Here are made-up things, facts about them, and rows of numbers that follow some of those facts. Name the thing behind each unnamed row.

Facts:
Ψ: belongs to class; Θ: refers to
bagi Ψ 501; bege Ψ 501; beru Ψ 501; bome Ψ 501; boplor Ψ 692; borabre Ψ 692; brabe Ψ 501; braza Ψ 744
brele Ψ 744; brerok Ψ 744; briplir Ψ 692; briston Ψ 744; brudugur Ψ 692; bruplomas Ψ 501; dadrek Ψ 692; dazam Ψ 692
dazas Ψ 692; digam Ψ 501; dogrin Ψ 692; doklar Ψ 744; domam Ψ 692; dratrik Ψ 692; dredo Ψ 692; dreflu Ψ 692
drimun Ψ 501; drisku Ψ 692; druka Ψ 501; drumon Ψ 744; drunal Ψ 744; druzo Ψ 692; duskin Ψ 692; dutrun Ψ 501
falol Ψ 501; feflur Ψ 692; fekan Ψ 744; fevo Ψ 692; flamil Ψ 692; flenupil Ψ 744; flibak Ψ 692; flunus Ψ 744
funan Ψ 692; gefal Ψ 501; geflar Ψ 744; gikotu Ψ 692; ginokluk Ψ 692; gobopel Ψ 692; gopli Ψ 501; grabo Ψ 501
grefe Ψ 692; gretres Ψ 744; grevan Ψ 744; gribrun Ψ 501; grofle Ψ 692; grogafo Ψ 692; groske Ψ 692; gruza Ψ 744
gubak Ψ 692; guken Ψ 744; gura Ψ 692; katrus Ψ 744; kedis Ψ 692; kibil Ψ 744; kidran Ψ 744; kizik Ψ 744
klabe Ψ 744; kledrur Ψ 692; kligin Ψ 692; klirum Ψ 692; klobul Ψ 501; klodel Ψ 692; kludrere Ψ 501; kufon Ψ 692
lagrek Ψ 501; laplak Ψ 501; lasel Ψ 501; latrek Ψ 744; lifo Ψ 692; loklor Ψ 501; losil Ψ 501; losin Ψ 692
lotrim Ψ 692; lufo Ψ 744; lutra Ψ 692; maflas Ψ 744; magrome Ψ 692; mastar Ψ 692; mekle Ψ 744; memul Ψ 501
merebre Ψ 692; mife Ψ 692; moma Ψ 692; mopetim Ψ 692; morer Ψ 692; mosopluk Ψ 692; muso Ψ 692; naklos Ψ 692
naskar Ψ 744; nazaskor Ψ 744; neflus Ψ 744; nemopa Ψ 692; netor Ψ 744; nimutros Ψ 744; noper Ψ 744; nudri Ψ 692
nuplikli Ψ 501; pasufles Ψ 744; pefol Ψ 744; peski Ψ 744; petron Ψ 744; piplom Ψ 744; pitimel Ψ 692; plaflen Ψ 692
plenun Ψ 744; plilam Ψ 501; ploboflol Ψ 692; plodradrar Ψ 692; ploplus Ψ 501; ploskam Ψ 692; plumuskil Ψ 744; podidil Ψ 744
podri Ψ 692; pudoklos Ψ 744; puren Ψ 692; puski Ψ 692; puza Ψ 692; razum Ψ 744; rebo Ψ 692; reskir Ψ 744
rikel Ψ 692; robris Ψ 692; rokis Ψ 744; ruflufom Ψ 501; rugor Ψ 692; sestim Ψ 692; sistok Ψ 501; skefopli Ψ 501
skeklus Ψ 744; skolur Ψ 692; skugrum Ψ 501; sogram Ψ 744; statik Ψ 744; stedi Ψ 692; steplom Ψ 501; steti Ψ 744
stetor Ψ 744; stistifak Ψ 692; stolim Ψ 692; stuklem Ψ 692; stuzu Ψ 744; tedrer Ψ 692; tekle Ψ 501; teplir Ψ 744
teros Ψ 501; tesi Ψ 692; tidru Ψ 744; tipa Ψ 501; toklu Ψ 744; trafa Ψ 692; traru Ψ 501; tridor Ψ 692
tridubis Ψ 501; trinem Ψ 501; triskos Ψ 744; tritra Ψ 744; trodar Ψ 501; trubradun Ψ 501; trula Ψ 692; trumos Ψ 744
tustan Ψ 501; tuzivek Ψ 744; tuzo Ψ 744; veke Ψ 501; veplik Ψ 744; vidres Ψ 501; vusil Ψ 692; vuta Ψ 744
zabradis Ψ 692; zakluk Ψ 501; zasta Ψ 501; zastisken Ψ 692; zemik Ψ 744; zitril Ψ 501; zodol Ψ 692; zokin Ψ 744
zoskem Ψ 744; zotru Ψ 501; zuva Ψ 744; bome Θ flibak; bome Θ nazaskor; boplor Θ zabradis; boplor Θ stuzu; braza Θ kizik
braza Θ puren; braza Θ fekan; braza Θ nemopa; dogrin Θ grevan; dogrin Θ trafa; dogrin Θ rokis; dredo Θ klirum; dredo Θ robris
dredo Θ morer; dredo Θ gura; dreflu Θ briplir; dreflu Θ ploplus; dreflu Θ tipa; dreflu Θ moma; dreflu Θ kidran; dreflu Θ razum
dreflu Θ beru; dreflu Θ zastisken; dreflu Θ gura; druka Θ ploplus; druka Θ briston; duskin Θ sogram; duskin Θ skefopli; duskin Θ tuzo
duskin Θ groske; fevo Θ trula; flamil Θ bagi; flamil Θ nazaskor; flamil Θ kedis; flamil Θ dutrun; flunus Θ dratrik; flunus Θ plilam
flunus Θ lagrek; flunus Θ tesi; flunus Θ zasta; gopli Θ flibak; gopli Θ nimutros; gopli Θ drisku; gopli Θ digam; grefe Θ doklar
grefe Θ guken; grefe Θ dutrun; grefe Θ gobopel; grefe Θ tridor; grefe Θ statik; grefe Θ groske; grogafo Θ trafa; grogafo Θ tritra
grogafo Θ nemopa; grogafo Θ robris; kledrur Θ zotru; kledrur Θ drimun; kledrur Θ puski; kledrur Θ razum; klobul Θ nimutros; klodel Θ trodar
klodel Θ gribrun; klodel Θ plumuskil; klodel Θ brerok; kludrere Θ falol; kludrere Θ lagrek; kludrere Θ pefol; kludrere Θ groske; laplak Θ zuva
laplak Θ ploplus; laplak Θ trafa; laplak Θ veplik; lasel Θ trodar; lasel Θ briplir; lasel Θ zodol; latrek Θ grevan; latrek Θ peski
latrek Θ rokis; latrek Θ gubak; loklor Θ grabo; losil Θ nimutros; losil Θ grabo; losil Θ katrus; lotrim Θ grofle; lotrim Θ katrus
lotrim Θ nemopa; lotrim Θ noper; lufo Θ bagi; lufo Θ zodol; lufo Θ skefopli; lufo Θ pefol; lufo Θ beru; lufo Θ brele
magrome Θ falol; magrome Θ mekle; memul Θ borabre; merebre Θ maflas; merebre Θ drumon; merebre Θ robris; mife Θ stedi; mife Θ stuzu
mife Θ lifo; mosopluk Θ maflas; mosopluk Θ klabe; mosopluk Θ mastar; muso Θ teplir; muso Θ guken; muso Θ kligin; neflus Θ ploplus
neflus Θ lifo; neflus Θ gubak; netor Θ zabradis; netor Θ losin; netor Θ klabe; nudri Θ rokis; nuplikli Θ traru; nuplikli Θ groske
petron Θ tridubis; petron Θ vusil; petron Θ bagi; petron Θ gretres; petron Θ domam; plodradrar Θ mastar; ploskam Θ teplir; ploskam Θ trafa
ploskam Θ vuta; ploskam Θ kufon; podidil Θ zabradis; podidil Θ rokis; podidil Θ piplom; podidil Θ dadrek; podri Θ trula; podri Θ katrus
podri Θ kidran; podri Θ kligin; podri Θ gura; pudoklos Θ trodar; pudoklos Θ kibil; pudoklos Θ morer; puza Θ sistok; rebo Θ bege
rebo Θ ploboflol; rebo Θ plenun; rebo Θ funan; rebo Θ klirum; rebo Θ drunal; rebo Θ statik; reskir Θ grevan; reskir Θ pitimel
reskir Θ dazas; reskir Θ guken; reskir Θ bruplomas; reskir Θ klabe; reskir Θ beru; rikel Θ triskos; rikel Θ zodol; rikel Θ tipa
rikel Θ doklar; rikel Θ gruza; rikel Θ tesi; rikel Θ skeklus; ruflufom Θ lutra; ruflufom Θ fekan; ruflufom Θ lifo; ruflufom Θ brabe
ruflufom Θ gruza; rugor Θ dazas; sestim Θ borabre; sestim Θ puren; sestim Θ druzo; sestim Θ skeklus; skolur Θ tedrer; skolur Θ zotru
skolur Θ bege; skolur Θ brudugur; skolur Θ dazas; skolur Θ feflur; skolur Θ pefol; skugrum Θ tridubis; skugrum Θ bruplomas; skugrum Θ morer
skugrum Θ dazam; steti Θ maflas; steti Θ moma; steti Θ gubak; steti Θ razum; stetor Θ ginokluk; stetor Θ skefopli; stetor Θ ploboflol
stetor Θ robris; stetor Θ steplom; stistifak Θ triskos; stistifak Θ nazaskor; stistifak Θ gikotu; stistifak Θ mekle; stistifak Θ robris; stuklem Θ naklos
stuklem Θ kidran; tekle Θ sogram; tekle Θ geflar; tekle Θ kufon; tekle Θ mopetim; tekle Θ sistok; teros Θ grevan; teros Θ drimun
teros Θ plilam; teros Θ teplir; teros Θ feflur; teros Θ geflar; tidru Θ tridubis; tidru Θ tipa; tidru Θ flenupil; toklu Θ zabradis
toklu Θ tuzo; trinem Θ tritra; trinem Θ robris; trinem Θ gefal; trubradun Θ fekan; trubradun Θ beru; trubradun Θ gefal; trubradun Θ flenupil
tustan Θ triskos; tustan Θ trumos; tustan Θ stolim; tustan Θ dazam; veke Θ kizik; veke Θ trumos; veke Θ zodol; veke Θ plumuskil
veke Θ brele; zakluk Θ tuzivek; zakluk Θ drimun; zakluk Θ briston; zakluk Θ dadrek; zemik Θ kibil; zemik Θ moma; zitril Θ zabradis
zitril Θ drisku; zitril Θ pasufles; zitril Θ guken; zitril Θ tesi; zitril Θ vidres; zokin Θ trumos; zoskem Θ plilam; zoskem Θ kedis
zoskem Θ plaflen

Some rows with their names:
[-16  -3  11 -17 -20  38  13 -16  25   9  -4  11   0 -29 -14  19  14   6
  17   7  20 -10  -1 -16  13  24] : skefopli
[-16  -8  19 -16 -25  41  14 -19  30  11 -10  11   5 -11 -21  24  17   9
  15  -3  16  -8   3 -21  12  24] : statik
[-22 -36  53  -9 -69  22   5 -12  29   5  -2  14  -3 -22 -31  34   2   0
  26  37  83 -13   6   4  31  27] : domam
[-18  -3  10 -10 -14  -5  25 -18  14   5 -13  10  -1   0 -35  53  13   5
 -16   4   2  -3  -1  17   8  17] : skolur
[-22   8  27 -11  14  72  18 -13  25   0  -1  14 -21 -18   0  37   6  -6
  26  18  33 -11   1  -9   0  27] : brabe
[-21 -12  24 -15 -26  35  10 -21  34  13 -19  10   6  -1 -26  19  20  17
  17  -7   8  -1   9 -31  12  25] : funan
[-21  -3  12 -15 -20  41  12 -17  23   8  -3  13  -3 -16  -1  24   9   3
   8  10  28  -9  -5 -10  11  22] : beru
[-24   6   7 -21  15  46   9 -15  17  14  -1  10   6 -31 -13  18  10   9
  20  11  22 -10 -14  -3  24  19] : geflar
[-29 -21  10 -11  -8  62  19 -27  24  -5   3  12  -6 -45 -18   9   4  13
 -26 -12  30 -23  14   8  33  20] : druzo
[-21  -4 -16 -11 -20  -9  21 -15   9   0 -17  11  -9 -13 -22  42   8  -1
 -17  15  -3  -2  -4  17  -4  17] : zemik
[-24  12  -1 -17 -21  38   8 -16  16   9   0  10  -5 -21  11  17  10   5
  10   7  26  -8  -9  12  14  21] : trafa
[-19 -26  29  -4 -59 -17  16 -13  17   1  -9  11  -5 -18 -57  55   4  -7
  -3  33  48  -6   9  30  18  22] : petron
[ -7  -3  21 -17 -36  53  22 -15  28   8   0  10  12 -34 -14  24  15   4
  13   7  14 -18  -4  -4  14  23] : groske
[-41  -3  42 -12 -36  75   6 -22  13  18   6  18  16 -48 -14  17 -18   7
  11   6  16  11 -30  -6 -31  14] : naklos
[-18  21  36 -17  25  46  22 -23  14  22   8  18  -4  -3   8  57   9  -5
  16 -11  55  -9 -16 -52  27  18] : plaflen
[-25   6   8 -16 -24  44  11 -17  19   3   0  12  -8 -13  17  23   8   8
   9   7  24  -7 -11  18   7  21] : ploplus
[-25   1  14 -15 -14  43  10 -15  21   4  -2  12  -7  -7  13  27   8   7
   4   7  25  -8 -10   5   7  22] : gubak
[-19   0  -6  -9 -16   5  27 -18  11   1  -8  11  -7 -29 -34  49   8  -4
 -15   8   5  -6   2  19   4  19] : rikel

Rows to name:
No name comes twice in this set of rows, the named rows included.
[-13  -2   2 -13 -12   5  25 -13  19  -2  -6   9   0 -21 -36  56   9   4
 -20  13  -7  -9  -7  29  -3  19]	toklu
[-16   1  -6 -10 -33  -6  20 -17  11   6 -16   7  -3 -22 -47  38  16   0
  -6   2  -6   1   7   3   1  21]	stetor
[-25  14   1 -21  -1  43   6 -15  14  12  -1  10   0 -34  -2  14  10   8
  16   9  23  -8 -12   8  23  20]	vuta
[-16   0 -19 -14  -4  32  14 -20  23   6  -7  15 -10 -34   1  17  12  -2
  23   8  25  -8  -2 -21  12  23]	trumos
[-17  -2   9 -17 -35 -11  13  -4   5   7 -12   6 -10   2 -28  42  12  -4
 -58   7   4  -5  -6 -19  -4  18]	mosopluk
[-17   3   9 -17  -5  48  16 -19  25  10   3  15  -2 -20   2  35   8   4
   9   1  27 -12 -10 -22  14  22]	tesi
[-15   6  23 -15   3  40  18 -22  19  18   5  15  -1 -16   2  45   9  -3
  16  -5  47  -9 -11 -34  20  21]	kedis
[-25   2  15 -20 -12  38  12 -18  22   7  -2  13  -1  -3  16  30   9  12
   4   2  24 -10 -13  13  17  19]	drimun
[-23   2   0  -9 -26   1  20 -15   7   3 -11  11  -7 -15 -25  44   6  -2
 -13  14   1  -2  -5  23  -4  18]	dreflu
[-21 -16  24 -11 -38  31   8 -15  25   7  -4  14  -5 -23 -13  27   7   0
  17  21  50 -10   1 -11  18  25]	tridubis
[-18   3   4  -8 -24   5  22 -15   7   0 -10  10 -10 -23 -34  46   8  -6
 -11  16  12  -5   4  22   0  20]	trubradun
[-24   0   6 -13 -23  -6  23 -18  10   3 -12  10  -4   2 -19  53   9   5
 -22   7   2  -3  -7  34   5  16]	kledrur
[-16  -6   2   8 -78  15  21 -11  10  16  -2  13  22  23 -34  57   8 -15
 -56  82 -11 -35  10  -1  21  19]	loklor
[-18  -9  24 -13 -28  31  12 -17  27   9   0  14  -2 -20 -13  31   7   1
  19  12  49 -12  -1 -12  20  24]	bagi
[-13   3 -43  -8  -6 -16  23 -19   9  -1 -15  13 -16 -42 -29  40  11  -9
   2  10   3  -2   3   9   1  20]	zokin

Now the same things, written a new way:
Some rows with their names:
[ -4 -29  46  10   2 -23   6   0   6 -41   6   9   1   6] : stuzu
[-47  43  -5  22 -32   2  21  -9 -38  21   4 -11   8 -17] : flunus
[-25  -9 -23  -6 -15  -7  40 -24 -14  41 -17 -43   0  42] : braza
[ 53 -24  16 -14 -25  -6 -10 -11   3   0 -14   1 -18  -9] : flenupil
[  9  12   0   8  29 -19  -4   1  29  27 -16  34   8   8] : funan
[-19  13 -24 -12  13 -22 -17 -32 -10  32  -3 -29 -11  28] : trinem
[  4  -3   3  -2   8   4   8  41  14  14  24  17 -11 -12] : puski
[ 66  -5  13  -7 -20   7 -17 -11  21 -10 -11  -6 -18 -38] : tridubis
[-30  31   7   4 -27   3  41 -37 -23  36  -9 -29   4   1] : rikel
[ 15 -13  14  14  -4 -11 -17 -19   4 -11 -18  49  15 -30] : groske
[ 22 -57   0  -2 -34  -6  21  -1   8  17 -15   1   7  32] : puren
[ 20 -30  32  -9  17  -9  -7  29  10 -15  35  12 -15   3] : gubak
[-36  48 -10  13   1   7 -25 -45  -2  34  12 -32   4  16] : stistifak
[-30   5  26  -8 -17 -17  45 -32 -38  36   2 -32  -5  26] : ruflufom
[-63  15  -1  11  12 -29  20   3 -22 -19  22 -26   1 -10] : podidil
[ -1 -24  22  -1   7   5  -3  35  -8 -14  38  18  -2   2] : briston
[ 15 -16   8  -1  -1 -40  -4  15  36 -37  -6   5 -12 -21] : klabe
[ 37  -1  35 -21  16  28   3  14  -2   0  10   3 -11  -1] : zastisken

Name these rows:
No name comes twice in this set of rows, the named rows included.
[-27  12 -21  -5 -10  40  49 -30  -2  35  -4 -45  15 -19]	veke
[-58  33  -2  -1   7  -4  21  26 -26  11  37 -18  -5  -2]	zakluk
[-31  44 -23  -6   0 -43  29   8 -18   8 -14 -32 -22 -30]	reskir
[-31  32  -9  18  -7   8 -18 -31  -7  28  11  -8   7   6]	magrome
[ 10   6  16   4  10 -20  -8  -4  23   2 -24  43   8   2]	statik
[-17  50  -2 -23  23  27  27  14 -41   5 -27 -23   0  33]	podri
[-10  -4  10  12   3  -5 -10 -16  -2 -11 -14  26  16 -18]	traru
[ 41 -54  23  -7 -25 -18   5  -9   5   8  -6   4  -6  24]	fekan
[ 17   1  -9   7  13 -30  -1  27  36  24  -3  40   3  -9]	bege
[-14  -9  12  10  11 -29   0   7  24 -47  -9  -5  -7 -10]	losin
[ 30 -33 -11   2 -10  22  13 -18  31   4  -3   2  12 -29]	brele
[ 39 -31  -4 -10   2 -10 -24  -9  15  10  -3  -4 -10  19]	gefal
[-45  10 -28 -12  13 -33  -3   8 -36   1  19 -27 -11  -2]	dogrin

